Below is a small trained network, with its code and all its weights. Each question gives an input and a target symbol and asks what happens when units are switched off, that is, made to give their printed mean instead of their output.

import numpy as np


def w(rows, s, z=0):
    codes = np.array(rows[::2]) - 128.0
    scale = np.full(codes.shape[1], s)
    scale[-1] = z or s
    return codes * scale


def norm(h):
    return h / np.sqrt((h * h).mean(-1, keepdims=True) + 1e-5)


def f(y):
    return np.maximum(y, 0)


def softmax(a):
    e = np.exp(a - a.max(-1, keepdims=True))
    return e / e.sum(-1, keepdims=True)


def log_softmax(a):
    a = a - a.max(-1, keepdims=True)
    return a - np.log(np.exp(a).sum(-1, keepdims=True))


def net(x, mask):
    ids = ['βγδεζηθλμξπστφψω'.index(c) for c in x.split()]
    T = len(ids)
    res = E[ids] + P[:T]
    u = 0
    for l in range(2):
        r = norm(res)
        for j in range(3):
            rows = slice(2 * j, 2 * j + 2)
            q, k, v = (r @ M[l][rows].T for M in (Q, K, V))
            z = softmax(np.where(np.tri(T) > 0, q @ k.T / 2**0.5, -1e9)) @ v
            o = O[l][rows]
            res = res + np.where(mask[u + j], z, o[:, -1]) @ o[:, :-1]
        u += 3
        y = f(norm(res) @ A[l][:, :-1].T + A[l][:, -1])
        res = res + np.where(mask[u : u + 4], y, B[l][:, -1]) @ B[l][:, :-1]
        u += 4
    return log_softmax(norm(res)[-1] @ U[:, :-1].T + U[:, -1])


Q, K, V, O, A, B = {}, {}, {}, {}, {}, {}
E = w([
[95,108,95],'β',
[142,136,140],'γ',
[142,104,137],'δ',
[135,92,159],'ε',
[107,142,124],'ζ',
[123,96,130],'η',
[142,133,114],'θ',
[208,3,149],'λ',
[104,114,122],'μ',
[104,118,106],'ξ',
[92,138,95],'π',
[92,146,90],'σ',
[137,117,119],'τ',
[172,121,159],'φ',
[114,112,117],'ψ',
[147,111,173],'ω',
],0.0062)
P = w([
[115,136,184],'0',
[118,174,125],'1',
[189,61,16],'2',
[134,155,183],'3',
[115,172,120],'4',
[189,64,7],'5',
[128,156,179],'6',
[114,172,120],'7',
[185,65,3],'8',
[127,156,175],'9',
],0.0027)
Q[0] = w([
[98,141,111],'0.h1',
[137,130,184],'0.h1',
[77,108,71],'0.h2',
[127,129,92],'0.h2',
[73,167,16],'0.h3',
[251,213,90],'0.h3',
],0.0021)
K[0] = w([
[158,160,128],'0.h1',
[178,64,106],'0.h1',
[113,187,100],'0.h2',
[96,126,150],'0.h2',
[83,224,123],'0.h3',
[133,147,1],'0.h3',
],0.0026)
V[0] = w([
[53,183,147],'0.h1',
[175,185,88],'0.h1',
[128,127,129],'0.h2',
[104,156,168],'0.h2',
[134,76,3],'0.h3',
[104,108,31],'0.h3',
],0.0012)
O[0] = w([
[153,13,111,216],'0.h1',
[197,237,23,6],'0.h1',
[126,128,128,129],'0.h2',
[96,79,112,182],'0.h2',
[192,134,255,30],'0.h3',
[210,97,206,79],'0.h3',
],0.00092,0.00014)
A[0] = w([
[63,149,101,179],'0.n1',
[186,199,74,148],'0.n2',
[188,193,4,4],'0.n3',
[67,143,201,136],'0.n4',
],0.0036,0.0026)
B[0] = w([
[147,153,60,249],'0.n1',
[125,14,216,216],'0.n2',
[169,152,254,175],'0.n3',
[185,167,138,228],'0.n4',
],0.0034,0.0017)
Q[1] = w([
[81,137,122],'1.h1',
[152,141,143],'1.h1',
[68,127,68],'1.h2',
[139,86,51],'1.h2',
[205,7,33],'1.h3',
[91,134,112],'1.h3',
],0.011)
K[1] = w([
[75,138,114],'1.h1',
[149,116,127],'1.h1',
[60,121,7],'1.h2',
[161,85,81],'1.h2',
[67,82,152],'1.h3',
[113,137,88],'1.h3',
],0.012)
V[1] = w([
[24,174,217],'1.h1',
[200,80,74],'1.h1',
[110,125,49],'1.h2',
[49,129,52],'1.h2',
[203,127,63],'1.h3',
[3,181,200],'1.h3',
],0.0031)
O[1] = w([
[213,141,222,99],'1.h1',
[63,121,15,162],'1.h1',
[182,94,199,56],'1.h2',
[213,139,215,2],'1.h2',
[177,152,251,72],'1.h3',
[14,134,2,169],'1.h3',
],0.0027,0.00086)
A[1] = w([
[172,103,60,251],'1.n1',
[191,176,212,88],'1.n2',
[255,3,99,113],'1.n3',
[110,38,71,116],'1.n4',
],0.0032,0.0021)
B[1] = w([
[157,51,181,252],'1.n1',
[109,106,43,169],'1.n2',
[73,253,239,232],'1.n3',
[217,154,129,200],'1.n4',
],0.0028,0.0026)
U = w([
[82,59,129,89],'β',
[190,171,190,110],'γ',
[114,159,139,148],'δ',
[229,174,35,108],'ε',
[54,89,208,95],'ζ',
[140,172,100,116],'η',
[133,81,134,160],'θ',
[100,176,231,43],'λ',
[124,75,4,126],'μ',
[166,111,130,92],'ξ',
[130,118,178,72],'π',
[91,117,212,88],'σ',
[124,180,137,227],'τ',
[157,165,142,172],'φ',
[119,109,39,116],'ψ',
[30,122,112,253],'ω',
],0.014,0.005)

Each question gives the input, a string of symbols that net reads in full, and the target symbol t.
The units are the heads (2 rows each of Q, K, V and O) and the neurons (one row each of A and B). Each row of codes is followed by its name. A weight is (code - 128) times the scale printed after its matrix; where a second scale follows, it is the last column's (O, A, B and U).
mask holds one flag per unit, layer by layer, with each layer's heads first. A switched-off unit (its flag False) gives its mean, the last column of its rows in O or B, instead of its output. The means were averaged over made-up inputs and are rounded, as every weight is.
A unit's drop is (log p(t) with every unit on - log p(t) with that unit switched off) / (log p(t) with every unit on - log p(t) with every unit switched off).
The circuit of an input: a set's keep is (log p(t) with only the set's units on - log p(t) with every unit switched off) / (log p(t) with every unit on - log p(t) with every unit switched off). Starting from the 12 units with the biggest drops (on a tie, the unit counted first), units are removed one at a time, each time the one whose removal leaves the highest keep (on an exact tie, the one counted first), for as long as the keep stays at least 0.8.
circuit, biggest first: the units of the circuit, biggest drop first
top k neurons: the k neurons with the biggest drops, biggest first
k most important neurons of layer l: the k neurons of layer l with the biggest drops, biggest first
which heads matter: for each layer, one digit per head in row order, 1 if its drop is at least 0.15 and else 0, layers parted by /
drop of u: that unit's drop, to one decimal
input τ μ ε θ μ, target ε: top 3 neurons => [1.n3 0.n1 1.n2]
input η θ θ π τ μ τ θ, target ζ: which heads matter => 000 / 010
input μ ζ σ γ μ φ ψ, target ω: which heads matter => 100 / 111
input δ φ μ μ ψ, target γ: which heads matter => 000 / 011
input π μ δ π ψ σ τ, target μ: circuit, biggest first => [1.n3 1.h2]
input μ γ γ, target μ: circuit, biggest first => [1.h3]
input φ λ θ φ δ, target μ: which heads matter => 000 / 110
input η μ δ γ μ θ λ γ, target ω: top 2 neurons => [0.n2 1.n3]
input σ γ μ μ ψ γ μ γ η ξ, target ε: top 2 neurons => [0.n2 1.n3]
input γ θ φ τ, target μ: circuit, biggest first => [1.h2 1.n3]
input μ φ μ μ ξ γ μ ξ φ, target μ: which heads matter => 100 / 111
input θ γ φ γ δ, target μ: which heads matter => 000 / 010
input γ μ μ μ ω φ γ β π, target γ: 3 most important neurons of layer 0 => [0.n4 0.n2 0.n3]
input β θ μ μ γ μ ψ ψ μ ξ, target ε: top 3 neurons => [0.n2 1.n3 1.n2]
input λ π μ μ γ, target ω: most important neuron of layer 0 => [0.n2]
input π μ μ μ ψ, target γ: drop of 0.n2 => 0.2
input γ ω ζ β μ, target ε: drop of 1.n3 => 0.4
input γ μ μ τ μ σ, target γ: drop of 1.n4 => 0.0
